[[73 61 74 41 28 21]
 [70 48 82 62 64 36]
 [20 60 25 46 38 69]
 [52 18 18 37 61 48]
 [78 49 68 40 30 21]
 [51 29 19 30 49 41]]
Rows and columns are numbered from 1.
Read off the entry at row 1, column 1.
73
The entry in the bottom-right corner is 41
The top entry of the column that holds the largest entry -> 74
Read off the entry at row 1, column 2.
61
The entry at row 3, column 1: 20
Read off the entry directly above 51.
78
Read off the entry just right of 37.
61
The entry directly below 60 -> 18
The entry at row 2, column 2: 48
Read off the entry just right of 78.
49
The entry just right of 25: 46
The entry at row 2, column 1 -> 70
Read off the bottom-left entry.
51

[[  7  -5 -27 -31  -4  27  31  -2  -3   5]
 [-17 -12  28  31 -12  36  17 -10 -10 -16]
 [-45  18  14  16  15 -31 -31  11  15  -5]
 [-28  22 -13 -15  21 -12  -2  19  23  -5]]
Rows and columns are numbered from 1.
Report the entry directly below 18.
Answer: 22
Report the entry at row 3, column 1.
Answer: -45
The entry in row 2 and column 1: -17
Report the entry in the bottom-right corner.
Answer: -5
Report the entry in row 1 and column 2.
Answer: -5
Report the entry at row 1, column 1.
Answer: 7
The top entry of the column that holds the largest entry: 27
Report the top-right entry.
Answer: 5
Report the entry in row 3 and column 3.
Answer: 14
The entry in the bottom-left corner: -28
Report the entry just right of 22.
Answer: -13
The bottom entry of the column that holds the largest entry is -12
Report the entry directly below the largest entry.
Answer: -31
The entry directly above 18: -12
The entry directly above 14 is 28
The entry at row 1, column 3 is -27
The entry directly above 21 -> 15

[775, 278, 517, 546, 631, 153]
The entry just left of the smallest entry: 631
Find the entry just left of 517.
A: 278

[[3452 7310 4594 6048 5093 6188 7406 6394 3848 3804]
 [6625 5666 7053 7323 3953 4962 6990 6917 3777 6149]
 [7089 5375 7710 6083 6060 4638 3202 6636 4381 4019]
 [4233 4490 5789 7076 5631 3705 2739 5326 3752 3767]
 [6426 7066 5060 7455 5660 4291 4067 5890 2835 4169]
 [7032 6034 2136 5721 6302 6014 3492 5445 4447 5713]
 [2056 3804 3456 4868 5886 6411 5482 6220 5328 4702]
 [6258 7109 4586 6371 8008 3509 4924 5591 3636 5044]
 [4252 3501 6805 5894 2537 6846 4778 5114 6628 5855]
 [4830 3796 4808 4026 3392 5656 4272 7503 3419 6657]]
The fifth entry in reading order? 5093
The entry just right of the largest entry? 3509
The entry just left of 5044? 3636
The 1st entry in reading order: 3452
The entry in the bottom-right corner? 6657
The smallest entry in the first column? 2056
The 3rd entry, reading row by row: 4594
The entry just left of 3456? 3804
The largest entry? 8008
The second entry from the end, reading row by row? 3419
The entry just left of the largest entry: 6371
The 2nd smallest entry is 2136
The 3rd smallest entry: 2537
The bottom entry of the column that holds the largest entry -> 3392
The entry just right of 4830 is 3796
The entry directly above 5713: 4169
The largest entry in the last row -> 7503
The entry directly below 6625 -> 7089
The entry directly below the smallest entry: 6258
The bottom entry of the column that holds the smallest entry: 4830
The entry directly below 3492: 5482
The 2nd largest entry: 7710
The entry in the top-right corner? 3804
The entry directly below 6048? 7323
The entry just left of 3492? 6014
The entry directly above 5060: 5789
The entry directly above the largest entry? 5886
The 3rd entry on the diagonal from the top-right corner? 6636
The 4th entry from the end, reading row by row -> 4272
The last entry in the row that holds the largest entry is 5044

Read these off the matrix that follows. Counting starts at 1.
1) Read off the entry directly above the largest entry.
2) Read off the entry in row 1 and column 3.
3) Read off the top entry of the column that holds the largest entry.
4) Read off the entry in row 3 and column 3.
5) Read off the entry in the top-right corner.
6) Read off the entry at row 3, column 1.
7) Read off the bottom entry of the column that holds the smallest entry.
8) Read off the entry just left of -5.
[[ 27 -15 -18   6  28  12 -35   0  17   3]
 [-14  12   3 -10 -18  -6  12   0  -6  -4]
 [  9   9 -28 -20  -1   2 -30   2  13  -9]
 [ 12  12 -36 -26  -1   3 -41   2  18 -12]
 [ 22 -22   0  20  30  11 -16  -1   9   9]
 [-25   1  36  13 -18 -10  50  -2 -23   6]
 [ 17 -23  10  25  28   9  -4  -1   3  11]
 [ 22 -19  -3  16  28  10 -18   0  10   7]
 [-14  25 -16 -29 -27  -8  -4   2   0 -13]
 [ -7  10  -4 -11 -12  -4   1   1  -1  -5]
 [-12 -13  38  27   1  -3  42  -2 -18  12]]
1) -16
2) -18
3) -35
4) -28
5) 3
6) 9
7) 42
8) -1

A = [5690 5961 1646 9828 7294]
The 1st entry: 5690
What is the maximum?
A: 9828
What is the third smallest entry?
A: 5961
